Here is a tiny trained network, its code and every weight. The questions are about switching its units off for an input and a class, where a switched-off unit gives its printed mean instead of its output.

import numpy as np


def w(rows, s, z=0):
    codes = np.array(rows[::2]) - 128.0
    scale = np.full(codes.shape[1], s)
    scale[-1] = z or s
    return codes * scale


def f(y):
    return y / 2 * (1 + np.tanh(0.7978845608 * (y + 0.044715 * y**3)))


def log_softmax(a):
    a = a - a.max(-1, keepdims=True)
    return a - np.log(np.exp(a).sum(-1, keepdims=True))


def net(x, mask):
    res = np.array(x, float).reshape(1, 8) / 4 @ E
    y = f(res @ A[0][:, :-1].T + A[0][:, -1])
    res = res + np.where(mask, y, B[0][:, -1]) @ B[0][:, :-1]
    return log_softmax(res[-1] @ U[:, :-1].T + U[:, -1])


A, B = {}, {}
E = w([
[110,155,112,106,116,130,133],'x0',
[100,170,87,110,130,84,61],'x1',
[81,100,201,143,218,199,79],'x2',
[136,83,115,94,178,173,56],'x3',
[156,88,121,157,143,123,70],'x4',
[189,77,131,153,69,159,153],'x5',
[214,166,97,165,253,52,192],'x6',
[134,78,179,213,136,96,132],'x7',
],0.006)
A[0] = w([
[213,177,193,104,81,131,215,67],'neuron 1',
[202,134,115,59,85,95,58,137],'neuron 2',
[14,127,217,118,242,250,95,190],'neuron 3',
[135,120,244,136,36,50,127,55],'neuron 4',
[167,120,139,158,138,19,134,17],'neuron 5',
[96,167,77,171,75,33,137,151],'neuron 6',
[154,100,9,189,118,141,141,44],'neuron 7',
[69,85,83,141,255,92,167,4],'neuron 8',
[177,85,107,101,169,95,168,13],'neuron 9',
[227,181,99,138,223,86,180,109],'neuron 10',
],0.0065,0.0019)
B[0] = w([
[135,145,129,169,107,189,158,161],'neuron 1',
[244,143,141,157,137,138,187,152],'neuron 2',
[176,151,43,109,123,69,184,254],'neuron 3',
[75,171,67,105,105,161,81,147],'neuron 4',
[152,120,137,36,145,146,103,152],'neuron 5',
[215,131,105,172,218,228,102,171],'neuron 6',
[132,130,111,137,163,94,94,135],'neuron 7',
[126,129,99,75,128,113,101,157],'neuron 8',
[150,129,188,12,130,129,157,137],'neuron 9',
[104,107,181,36,1,126,63,212],'neuron 10',
],0.0073,0.0062)
U = w([
[155,139,3,158,161,40,205,232],'0',
[61,113,162,24,67,82,70,120],'1',
[114,160,92,146,164,121,136,184],'2',
[124,162,79,127,171,139,130,4],'3',
],0.0062,0.0014)

Each question gives the input, the list of numbers given to net, and the class t.
The units are the neurons (one row each of A and B). Each row of codes is followed by its name. A weight is (code - 128) times the scale printed after its matrix; where a second scale follows, it is the last column's (A, B and U).
mask holds one flag per neuron, in row order. A switched-off neuron (its flag False) gives its mean, the last column of its row in B, instead of its output. The means were averaged over made-up inputs and are rounded, as every weight is.
A unit's drop is (log p(t) with every unit on - log p(t) with that unit switched off) / (log p(t) with every unit on - log p(t) with every unit switched off).
The circuit of an input: a set's keep is (log p(t) with only the set's units on - log p(t) with every unit switched off) / (log p(t) with every unit on - log p(t) with every unit switched off). Starting from all 10 units, units are removed one at a time, each time the one whose removal leaves the highest keep (on an exact tie, the one counted first), for as long as the keep stays at least 0.8.
circuit, biggest first: the units of the circuit, biggest drop first
top k neurons: the k neurons with the biggest drops, biggest first
drop when u is switched off: that unit's drop, to one decimal
input [-8,5,6,-6,2,-4,7,5], class 1: circuit, biggest first -> [neuron 10; neuron 5]
input [8,5,6,1,2,0,-3,-8], class 0: circuit, biggest first -> [neuron 3; neuron 10]
input [8,8,-4,4,2,-4,-5,-3], class 2: circuit, biggest first -> [neuron 10; neuron 2; neuron 6]
input [6,1,-6,-7,-8,1,-3,3], class 3: circuit, biggest first -> [neuron 6; neuron 3]
input [0,-5,0,3,5,5,5,-3], class 1: top 4 neurons -> [neuron 10; neuron 3; neuron 6; neuron 9]
input [2,1,2,-2,2,-4,7,2], class 1: circuit, biggest first -> [neuron 10; neuron 3]
input [2,2,-7,0,5,3,8,7], class 1: top 2 neurons -> [neuron 10; neuron 5]
input [6,5,-8,7,-7,0,-7,-4], class 0: top 2 neurons -> [neuron 2; neuron 10]
input [-3,-2,2,8,7,-5,8,5], class 1: circuit, biggest first -> [neuron 10; neuron 8]
input [-7,2,2,0,-5,7,5,-3], class 1: top 2 neurons -> [neuron 10; neuron 3]
input [7,8,8,5,-6,-2,-7,1], class 0: top 2 neurons -> [neuron 3; neuron 10]
input [5,-1,4,5,6,2,8,-8], class 1: drop when neuron 10 is switched off -> 0.7
input [-6,-3,6,5,-8,8,7,0], class 1: drop when neuron 3 is switched off -> -0.1
input [-4,-7,3,-5,-5,0,8,8], class 1: drop when neuron 4 is switched off -> 0.0
